Moves between items:
from | $ @ + !
Nas | Zat Kar Gof Ver
Kat | Zed Roz Zos Lol
Zef | Sog Bir Lum Gav
Nok | Bir Zak Ges Dit
Nuv | Fub Kap Soz Lan
Dud | Nop Fef Gav Gen
Bor | Pas Kug Pon Vev
Rad | Ger Kig Fub Dat
Ger | Vev Dol Sen Dor
Rik | Dap Bes Roz Pom
Vuv | Lum Ges Mur Vof
Vul | Gam Faf Luf Bes
Lol | Bok Rik Kat Tez
Bok | Nok Dap Zed Feb
Lum | Met Bet Ruf Zef
Kuv | Reg Ger Tuv Pon
Nep | Vuv Zed Zak Dup
Vov | Dat Nas Lan Puz
Nak | Lan Tus Kar Nom
Bes | Zos Dov Vul Dom
Ver | Ret Nak Nas Soz
Dup | Vof Bok Nep Kup
Sas | Gav Dit Vof Bet
Sok | Bes Lef Bur Kif
Pon | Mav Dor Kuv Bor
Gom | Kug Ret Dat Dol
Mok | Tuv Fub Dol Vit
Luf | Pom Kif Tum Vul
Lor | Fef Dup Dit Mur
Vod | Kap Met Div Tus
Tid | Sir Let Lef Tun
Dom | Kat Sir Bes Gil
Nop | Nak Luz Taf Div
Gof | Kig Geb Kap Nas
Dap | Zak Zos Bod Pum
Teg | Ver Nop Vuz Geb
Gen | Div Ruf Dud Zas
Lan | Rad Gof Nuv Vov
Sur | Vuz Gav Luz Met
Tum | Rik Sok Sir Luf
Roz | Bod Vul Sak Rik
Tus | Gof Sog Vod Vuz
Dit | Fev Nep Nok Lor
Bos | Nug Vov Ret Fub
Bur | Vul Pas Sev Sok
Ges | Bet Zes Kup Nok
Zar | Vaf Nug Kug Tuv
Fev | Zas Vuv Bir Fef
Zak | Mur Lif Zes Nep
Met | Teg Dud Sur Sog
Div | Nom Sur Nop Vod
Sir | Roz Bur Dov Tum
Nom | Vov Vuz Nak Kap
Lif | Kup Tez Gif Zed
Feb | Dit Pum Bok Zes
Tun | Tum Reg Tid Sev
Nug | Pon Dat Vit Sen
Fef | Luz Vof Fev Ruf
Sen | Bor Gom Nug Ger
Zes | Lor Gif Feb Zak
Kap | Puz Teg Nom Gof
Luz | Tus Zef Zas Sur
Sev | Luf Mav Tun Bur
Vaf | Sev Pon Dep Let
Taf | Kar Zas Sog Nop
Lef | Dov Vaf Pas Tid
Puz | Gom Ver Vov Kig
Ruf | Sur Sas Fef Lum
Mur | Ruf Kup Lor Vuv
Ret | Vit Lan Zat Bos
Dol | Zar Bos Gom Mok
Zat | Mok Nuv Kig Ret
Kif | Dom Tid Sok Faf
Vev | Lef Zar Bor Vir
Geb | Soz Div Teg Kar
Kug | Dep Vit Dor Zar
Faf | Gil Tun Kif Dov
Kar | Nuv Vod Geb Nak
Tuv | Let Sen Zar Kuv
Soz | Bos Nom Ver Nuv
Kup | Sas Feb Dup Ges
Zos | Lif Sak Gam Kat
Mav | Kif Vir Reg Pas
Bet | Dud Lor Sas Bir
Pum | Nep Kat Dap Gif
Sak | Tez Luf Gil Roz
Dor | Vir Mok Ger Kug
Dat | Dor Zat Rad Gom
Gif | Dup Lol Pum Lif
Vof | Zef Nok Vuv Sas
Tez | Feb Pom Lol Bod
Gam | Gif Gil Pom Zos
Pom | Pum Dom Rik Gam
Vuz | Nas Taf Tus Teg
Let | Bur Bor Vaf Reg
Fub | Sen Puz Bos Rad
Bir | Gen Mur Bet Fev
Pas | Faf Dep Mav Lef
Zas | Vod Lum Gen Luz
Sog | Geb Gen Met Taf
Bod | Zes Gam Tez Dap
Gav | Taf Fev Zef Dud
Dov | Sak Sev Faf Sir
Vit | Kuv Rad Mok Nug
Reg | Sok Vev Let Mav
Gil | Lol Tum Dom Sak
Dep | Tun Kuv Vir Vaf
Kig | Dol Soz Puz Zat
Vir | Tid Tuv Vev Dep
Zed | Ges Bod Lif Bok

The rows follow the links: the fewer symbols apart two items are, the more alike their rows tend to be.

Row, then item:
-52,149,-43,-214,18,58,86,18,-140,170,212,-30,56,-205,-22,115,-9,9,-55,54,-72,-104,13,-99,-127,-94,-26,183,145,58,187,-128,-43,-17,-10,20,43,36,2,-142,47,-81,77 -> Tun
12,213,75,-160,6,67,67,142,-164,75,295,-89,70,-178,81,-27,87,97,105,15,-73,-58,53,-142,-55,-59,64,79,45,69,77,16,-54,52,-141,65,118,132,-42,-143,24,-71,40 -> Reg
107,38,89,-81,-75,70,74,-68,-233,60,-43,-134,186,9,44,-38,-46,-29,100,184,94,-83,68,17,-11,-95,86,-103,-6,-23,-146,140,-52,185,-154,93,145,150,-195,-77,17,-3,70 -> Tuv
13,201,60,-179,-5,66,69,131,-159,93,302,-72,59,-193,60,3,70,70,68,15,-77,-58,54,-135,-74,-65,38,119,79,75,115,-21,-43,37,-110,64,117,121,-26,-141,23,-78,47 -> Mav
96,85,68,-13,-90,43,-20,-166,-221,-40,-85,-100,124,-77,-68,33,-76,-159,-119,200,162,-114,-26,93,-18,-146,28,30,85,-94,-25,109,-42,160,-37,97,-19,90,-101,-184,100,-78,14 -> Nug
194,-33,149,150,-43,14,-100,34,74,-318,-170,-36,42,102,79,-43,47,-24,127,120,22,5,41,49,154,34,48,-92,-150,-61,-128,155,29,162,-134,48,-5,56,-34,-18,-59,-40,-83 -> Gof
86,74,162,88,-9,62,-114,185,50,-327,30,-43,-24,-16,81,-44,2,35,190,112,29,9,-46,-26,204,-13,117,-13,-139,-50,-89,140,13,125,-149,24,-2,63,85,-53,-14,-68,-118 -> Lan
-138,-158,-161,65,14,-108,31,-138,48,213,-120,82,-84,126,-98,-50,-40,-34,-146,-181,58,93,-42,82,-85,62,-67,-85,42,-17,-37,-71,26,-166,194,-81,-52,-115,-8,175,12,126,35 -> Ges
-15,-53,-59,-107,6,-45,165,-27,-90,322,64,-17,82,55,76,-78,123,109,29,-154,-118,22,155,-70,-195,88,-24,-87,38,129,-11,-49,-34,-59,-20,-8,178,48,-162,103,-67,87,130 -> Rik
-170,-75,-176,-117,108,31,70,20,149,187,51,120,-93,-21,-44,137,-65,47,-33,-72,-121,11,-47,-70,-67,18,-84,89,58,76,128,-236,14,-184,128,-95,-73,-164,129,101,-21,35,42 -> Zed
-50,183,-17,-211,26,68,71,56,-141,140,257,-37,54,-208,2,86,20,20,-28,30,-77,-99,22,-111,-112,-92,-20,173,138,67,187,-106,-47,-6,-33,41,47,57,7,-153,42,-75,63 -> Tid
136,-166,4,160,22,-111,-19,9,227,-119,-168,91,-34,181,79,-53,170,62,26,-143,-150,98,120,30,-10,201,-77,-90,-109,56,-24,-18,37,-35,4,-45,-6,-47,4,131,-163,38,-28 -> Bet
63,102,102,-113,-39,71,84,65,-214,67,123,-139,148,-36,96,-70,31,67,176,81,5,-54,74,-71,-1,-55,112,-75,-26,21,-106,123,-55,140,-199,87,197,180,-149,-67,-5,-6,54 -> Vev
83,69,101,-92,-60,76,77,-4,-222,74,42,-127,173,-4,91,-47,-11,27,154,145,60,-74,67,-36,-2,-64,103,-98,-19,-1,-134,141,-45,159,-181,94,177,165,-180,-61,4,-4,54 -> Pon
10,165,142,57,-21,59,-135,178,-3,-281,148,-57,-72,-121,16,-39,-26,-6,87,83,93,6,-110,-29,181,-71,126,67,-78,-79,-9,117,11,75,-93,25,-58,61,125,-137,93,-85,-134 -> Zat
194,-61,119,216,-78,-65,-134,-77,43,-293,-244,-24,32,123,2,-58,47,-106,-43,70,98,23,20,140,92,39,4,-89,-83,-98,-107,165,27,127,-27,42,-49,29,-59,-34,-24,-32,-80 -> Kar
118,-128,19,144,45,-70,-45,80,264,-191,-136,111,-65,149,89,-16,144,81,76,-99,-176,81,83,-5,49,172,-67,-55,-132,56,5,-37,49,-35,-22,-38,-27,-63,65,127,-171,15,-54 -> Fev
47,156,120,-131,-24,81,85,129,-197,78,212,-124,113,-87,115,-77,60,96,164,53,-33,-46,78,-110,-13,-52,101,-11,-6,42,-40,93,-40,114,-189,86,184,182,-104,-96,6,-26,42 -> Dep
146,-46,84,241,-81,-103,-168,-114,28,-262,-225,-10,-5,100,-42,-69,23,-138,-129,18,135,40,-26,161,72,34,0,-65,-48,-114,-88,145,26,99,45,17,-101,5,-19,-36,22,-12,-88 -> Teg
96,-179,-18,181,-5,-149,-16,-43,174,-35,-187,81,-37,199,50,-81,159,41,-48,-180,-95,109,121,72,-54,195,-87,-119,-68,38,-47,-6,40,-56,69,-38,11,-51,-46,159,-129,79,-2 -> Vof
29,169,93,-127,-18,72,68,139,-176,77,238,-108,95,-113,96,-66,78,89,156,30,-50,-46,78,-121,-27,-46,98,19,11,48,0,76,-49,85,-168,74,176,166,-85,-105,9,-54,43 -> Vaf
28,-175,-58,153,-8,-145,3,-111,107,60,-179,75,-48,201,-13,-100,123,-3,-113,-205,-21,115,76,90,-89,161,-78,-123,-34,8,-50,-8,31,-89,124,-55,2,-69,-66,174,-73,115,24 -> Mur
-78,-10,8,183,-11,-62,-176,-2,106,-216,-69,45,-166,3,-110,-33,-76,-92,-130,-48,158,92,-156,108,123,3,23,20,-28,-130,-19,45,34,-45,152,-47,-199,-102,152,10,109,11,-134 -> Taf
14,-24,-51,-84,49,-51,148,39,16,223,112,32,38,29,95,-28,177,159,56,-173,-226,17,167,-107,-172,118,-68,-16,34,149,82,-114,-8,-89,-28,-16,147,16,-72,89,-113,47,103 -> Zos

Each walk starts at a row. The symbols on each line, taken left to right, move it on to the next item.
Answer with the item's row; about right is enough.
---
19,148,151,56,-17,59,-144,198,12,-304,122,-58,-70,-88,36,-42,-20,9,135,88,69,6,-89,-31,201,-56,133,52,-85,-72,-29,140,14,93,-108,26,-37,67,127,-110,59,-85,-124
@ ! ! $ +: 5,206,126,50,-44,37,-146,89,-67,-240,133,-78,-62,-172,-29,-17,-41,-72,-30,91,139,-27,-125,11,120,-105,84,126,11,-107,40,102,-14,95,-20,45,-93,60,108,-195,131,-117,-114
@ $ @ ! $ + $: 90,53,91,-87,-69,79,71,-41,-226,60,-17,-131,176,3,68,-48,-30,3,134,163,67,-77,71,-12,-7,-87,87,-96,-9,-13,-135,156,-45,174,-168,103,166,153,-186,-66,3,-6,62
---
69,-108,8,125,72,-23,-64,130,292,-231,-85,103,-95,103,84,44,103,88,123,-48,-174,73,41,-31,109,137,-46,-10,-139,45,11,-50,48,-39,-30,-58,-64,-79,129,127,-141,-8,-76
$ $ ! $ @: 205,-55,136,208,-73,-47,-119,-63,48,-295,-239,-36,51,118,32,-48,53,-86,2,89,79,8,42,122,117,41,15,-94,-88,-76,-117,169,24,143,-52,46,-35,39,-51,-30,-35,-36,-62
! @ ! $ !: 137,28,176,106,-24,55,-103,143,71,-306,-50,-37,0,33,96,-36,21,29,196,120,14,13,-7,-12,197,13,96,-53,-156,-42,-111,156,20,143,-157,37,5,65,42,-40,-39,-48,-108
---
-94,-13,-1,171,4,-41,-175,22,135,-200,-35,53,-189,1,-107,-25,-85,-70,-100,-60,133,87,-166,78,147,-6,24,40,-52,-111,-13,25,40,-59,144,-73,-197,-118,180,24,97,5,-137
! @ @ @ $: -59,-59,-13,106,81,28,-111,165,281,-237,-23,109,-162,23,14,54,-17,51,104,-23,-73,63,-88,-40,175,64,10,36,-132,-6,24,-56,55,-82,29,-81,-127,-122,223,89,-40,-19,-128
$ + + @ + @: 93,-120,20,133,60,-46,-49,101,298,-214,-106,104,-73,117,83,14,126,97,106,-79,-180,81,68,-28,85,158,-47,-29,-144,52,7,-43,49,-45,-28,-48,-44,-70,103,123,-158,17,-61
---
-205,-123,-201,-52,82,-23,50,-79,92,229,-29,104,-100,30,-113,66,-114,-3,-107,-103,11,44,-99,18,-59,6,-66,11,59,7,38,-166,21,-197,179,-97,-76,-148,77,140,38,95,32
! + $ +: -21,-174,-84,134,-4,-154,2,-124,87,119,-178,75,-52,182,-34,-92,77,-1,-133,-230,1,115,45,87,-93,137,-79,-118,3,-1,-62,-16,12,-107,146,-66,-12,-68,-69,178,-47,118,22
@ + + +: -213,-114,-185,-62,75,-3,52,-52,99,219,-3,106,-103,10,-99,89,-113,11,-97,-90,-22,31,-85,-7,-64,6,-69,39,65,27,62,-183,12,-190,169,-96,-99,-162,89,134,25,84,37
---
117,36,66,-61,-84,63,41,-130,-230,26,-93,-126,191,1,10,-5,-64,-80,32,205,120,-101,39,48,-17,-119,53,-83,32,-34,-116,141,-45,181,-107,110,96,128,-197,-105,42,-29,54
+ ! ! @ @: 33,193,105,33,-70,33,-134,14,-137,-195,89,-65,-19,-168,-68,1,-39,-128,-121,112,163,-49,-115,45,77,-128,61,128,59,-102,55,107,-11,108,3,56,-97,64,53,-224,147,-123,-93
! + @ $: 71,145,77,4,-91,27,-87,-113,-200,-118,-18,-94,72,-113,-74,33,-69,-172,-143,170,180,-90,-57,95,17,-143,21,85,87,-100,26,104,-32,138,-7,83,-65,71,-41,-221,131,-97,-18
---
-99,-37,-9,120,62,7,-130,142,243,-236,1,98,-203,9,-35,35,-60,23,48,-38,6,80,-140,7,185,30,25,38,-101,-51,10,-43,71,-84,71,-86,-158,-128,235,80,18,-3,-125
+ @ $ $: 105,-45,73,235,-78,-107,-165,-128,36,-248,-215,0,-51,83,-71,-68,3,-131,-152,1,164,50,-50,174,73,29,-13,-56,-28,-119,-86,138,25,78,73,16,-133,-11,7,-33,47,-17,-97
$ @ + @: -8,-21,20,218,-50,-90,-182,-60,68,-212,-123,24,-120,40,-112,-63,-41,-127,-176,-42,180,77,-128,147,103,20,4,0,-21,-131,-36,89,36,-2,140,-32,-177,-57,85,-18,89,4,-112
---
79,-178,-45,176,-1,-157,1,-85,145,15,-186,75,-30,200,16,-102,139,22,-83,-197,-57,109,88,77,-78,184,-83,-125,-41,16,-64,-7,34,-73,95,-42,1,-63,-55,177,-102,94,3
+ @ @ @ ! !: -155,-68,-163,-117,106,32,82,34,162,159,71,118,-84,-37,-25,146,-41,74,-20,-74,-154,-3,-14,-81,-69,22,-98,96,56,95,154,-243,13,-185,81,-84,-57,-138,125,98,-51,22,48
! @ @ ! +: 8,-32,-60,-97,34,-48,149,17,-20,269,101,13,62,44,86,-50,166,132,44,-169,-189,29,165,-98,-184,122,-48,-36,35,141,51,-93,-10,-71,-21,-8,156,40,-112,89,-113,53,119
---
168,-8,163,138,-38,25,-114,74,74,-321,-137,-40,34,94,83,-38,33,2,156,123,20,3,20,35,169,17,61,-95,-151,-46,-130,165,24,159,-154,50,2,59,0,-16,-51,-31,-92
! + + + + ! $: 31,124,164,75,-7,70,-128,203,27,-318,95,-56,-44,-80,55,-43,-8,27,166,94,60,15,-81,-41,208,-39,123,28,-120,-62,-54,131,18,110,-134,18,-38,66,107,-85,37,-80,-125
$ @ + @ $ $: 110,82,66,-32,-92,43,-18,-163,-229,-25,-105,-105,144,-55,-51,31,-87,-155,-89,211,149,-112,3,98,-14,-131,17,0,69,-77,-57,116,-32,168,-54,102,16,102,-136,-173,78,-63,24
